Here is a tiny trained network, its code and every weight. The questions are about switching its units off for an input and a class, where a switched-off unit gives its printed mean instead of its output.

import numpy as np


def w(rows, s, z=0):
    codes = np.array(rows[::2]) - 128.0
    scale = np.full(codes.shape[1], s)
    scale[-1] = z or s
    return codes * scale


def norm(h):
    return h / np.sqrt((h * h).mean(-1, keepdims=True) + 1e-5)


def f(y):
    return np.maximum(y, 0)


def log_softmax(a):
    a = a - a.max(-1, keepdims=True)
    return a - np.log(np.exp(a).sum(-1, keepdims=True))


def net(x, mask):
    res = np.array(x, float).reshape(1, 8) / 4 @ E
    u = 0
    for l in range(4):
        y = f(norm(res) @ A[l][:, :-1].T + A[l][:, -1])
        res = res + np.where(mask[u : u + 6], y, B[l][:, -1]) @ B[l][:, :-1]
        u += 6
    return log_softmax(norm(res)[-1] @ U[:, :-1].T + U[:, -1])


A, B = {}, {}
E = w([
[130,127,128,128,128,126],'x0',
[130,131,128,129,130,126],'x1',
[192,108,4,147,88,168],'x2',
[127,129,127,128,128,128],'x3',
[128,128,129,129,128,128],'x4',
[200,117,131,37,146,105],'x5',
[140,124,152,158,233,210],'x6',
[129,128,129,129,128,126],'x7',
],0.011)
A[0] = w([
[22,143,148,45,70,56,86],'0.n0',
[68,154,121,143,115,67,2],'0.n1',
[161,190,142,4,175,89,56],'0.n2',
[83,166,193,204,60,81,6],'0.n3',
[53,153,127,255,94,138,212],'0.n4',
[88,35,42,114,17,86,65],'0.n5',
],0.0062,0.0047)
B[0] = w([
[187,78,225,173,74,31,206],'0.n0',
[86,106,200,137,98,173,139],'0.n1',
[115,2,141,193,136,68,184],'0.n2',
[31,116,182,74,72,136,162],'0.n3',
[83,86,139,156,49,161,254],'0.n4',
[70,248,130,117,144,70,203],'0.n5',
],0.0076,0.0056)
A[1] = w([
[137,123,41,98,59,130,51],'1.n0',
[49,174,118,254,103,152,253],'1.n1',
[207,246,145,45,152,154,153],'1.n2',
[174,94,38,203,183,220,35],'1.n3',
[68,75,157,147,208,203,116],'1.n4',
[44,142,122,220,120,192,33],'1.n5',
],0.0087,0.0024)
B[1] = w([
[120,255,101,172,154,87,183],'1.n0',
[179,198,214,170,119,198,254],'1.n1',
[31,80,81,45,139,73,156],'1.n2',
[180,17,108,122,16,185,211],'1.n3',
[194,200,179,57,201,53,208],'1.n4',
[220,156,139,32,159,107,209],'1.n5',
],0.0085,0.0079)
A[2] = w([
[177,106,157,119,151,97,183],'2.n0',
[152,120,11,103,137,96,19],'2.n1',
[125,95,34,117,47,204,81],'2.n2',
[74,142,169,88,134,88,8],'2.n3',
[121,171,145,115,83,124,17],'2.n4',
[97,170,168,123,132,47,145],'2.n5',
],0.011,0.0018)
B[2] = w([
[116,222,112,130,111,124,221],'2.n0',
[2,136,162,48,50,215,185],'2.n1',
[154,132,238,113,235,107,212],'2.n2',
[131,44,63,153,115,151,197],'2.n3',
[33,80,146,210,183,140,180],'2.n4',
[206,86,92,95,110,232,254],'2.n5',
],0.0073,0.0068)
A[3] = w([
[128,75,111,61,247,163,7],'3.n0',
[115,126,7,94,114,86,58],'3.n1',
[110,102,105,93,210,172,2],'3.n2',
[141,105,124,119,172,18,135],'3.n3',
[134,182,181,105,231,97,30],'3.n4',
[131,224,116,214,122,158,89],'3.n5',
],0.012,0.0044)
B[3] = w([
[49,78,66,225,101,153,234],'3.n0',
[74,183,189,71,168,193,174],'3.n1',
[129,40,99,127,73,149,166],'3.n2',
[180,79,91,94,175,58,207],'3.n3',
[55,180,101,143,201,99,243],'3.n4',
[120,94,9,129,146,40,253],'3.n5',
],0.012,0.0051)
U = w([
[90,105,233,155,42,134,89],'0',
[105,170,38,178,83,106,204],'1',
[189,44,164,45,120,57,101],'2',
[65,162,125,6,111,135,97],'3',
[134,200,202,129,212,142,250],'4',
[248,121,133,153,121,200,124],'5',
[81,65,97,138,227,90,110],'6',
[109,24,76,93,107,206,29],'7',
],0.023,0.002)

Each question gives the input, the list of numbers given to net, and the class t.
The units are the neurons (one row each of A and B). Each row of codes is followed by its name. A weight is (code - 128) times the scale printed after its matrix; where a second scale follows, it is the last column's (A, B and U).
mask holds one flag per neuron, layer by layer. A switched-off neuron (its flag False) gives its mean, the last column of its row in B, instead of its output. The means were averaged over made-up inputs and are rounded, as every weight is.
A unit's drop is (log p(t) with every unit on - log p(t) with that unit switched off) / (log p(t) with every unit on - log p(t) with every unit switched off).
The circuit of an input: a set's keep is (log p(t) with only the set's units on - log p(t) with every unit switched off) / (log p(t) with every unit on - log p(t) with every unit switched off). Starting from the 12 units with the biggest drops (on a tie, the unit counted first), units are removed one at a time, each time the one whose removal leaves the highest keep (on an exact tie, the one counted first), for as long as the keep stays at least 0.8.
units of the circuit, in order: the units of the circuit, biggest drop first
unit that matters most: the unit with the biggest drop
top k neurons: the k neurons with the biggest drops, biggest first
top k neurons in layer l: the k neurons of layer l with the biggest drops, biggest first
input [0,4,6,4,-5,6,2,6], class 7: unit that matters most	2.n2
input [-1,7,1,-1,7,-4,5,3], class 5: top 3 neurons	1.n3, 0.n5, 2.n2
input [1,4,-6,0,-4,5,1,-2], class 6: units of the circuit, in order	1.n1, 3.n4
input [4,3,1,8,4,0,4,-6], class 5: units of the circuit, in order	1.n3, 3.n5
input [-8,5,-6,-3,-8,2,7,6], class 6: units of the circuit, in order	1.n1, 3.n0
input [-3,5,-8,0,6,1,2,2], class 6: units of the circuit, in order	1.n1, 2.n3
input [3,-1,-1,4,-1,-7,-8,-4], class 0: units of the circuit, in order	0.n0, 0.n3
input [-1,-4,2,4,-4,1,5,2], class 7: units of the circuit, in order	0.n4, 1.n3, 0.n2, 1.n2
input [1,2,-6,7,-1,-2,0,2], class 0: units of the circuit, in order	0.n0, 2.n2
input [5,1,8,-5,4,1,-5,7], class 3: units of the circuit, in order	3.n1, 1.n1
input [2,-6,0,-2,0,-5,0,-3], class 0: top 2 neurons in layer 1	1.n0, 1.n5
input [-8,8,-1,6,2,4,1,-4], class 6: top 4 neurons	0.n2, 1.n3, 1.n1, 0.n0
input [1,5,0,-2,-8,-3,3,-8], class 4: top 2 neurons	1.n4, 2.n5
input [6,-6,-2,0,4,1,5,0], class 6: top 2 neurons	0.n4, 1.n1
input [-4,0,3,0,2,-6,1,4], class 5: unit that matters most	1.n5
input [-8,3,-5,-3,3,1,0,1], class 2: top 4 neurons in layer 0	0.n0, 0.n4, 0.n5, 0.n2
input [-4,0,8,-1,-8,1,-2,-5], class 3: top 2 neurons in layer 1	1.n1, 1.n2
input [4,1,8,-6,7,8,0,5], class 3: top 2 neurons	1.n0, 2.n1
input [5,7,-1,-3,-4,-7,0,-5], class 0: top 2 neurons in layer 0	0.n4, 0.n3
input [5,-5,2,5,1,1,8,4], class 7: top 4 neurons	1.n3, 0.n4, 1.n1, 3.n0
input [-7,-5,6,4,7,6,1,7], class 7: top 3 neurons in layer 2	2.n2, 2.n1, 2.n0
input [5,4,-8,3,7,3,6,3], class 6: top neuron in layer 1	1.n1
input [-4,1,0,-3,8,-1,-4,8], class 0: top 2 neurons	0.n0, 1.n0
input [-8,-4,7,-5,6,-6,1,8], class 5: top 2 neurons in layer 2	2.n2, 2.n0
input [6,-1,-4,-3,-3,7,1,2], class 6: top 2 neurons	1.n3, 0.n2
input [-7,5,3,-3,8,-7,1,6], class 5: top 2 neurons in layer 1	1.n5, 1.n3
input [-5,-7,-6,-8,0,1,-2,1], class 2: top 2 neurons	1.n1, 2.n1
input [6,2,1,4,-1,-4,6,-7], class 5: top neuron	1.n3
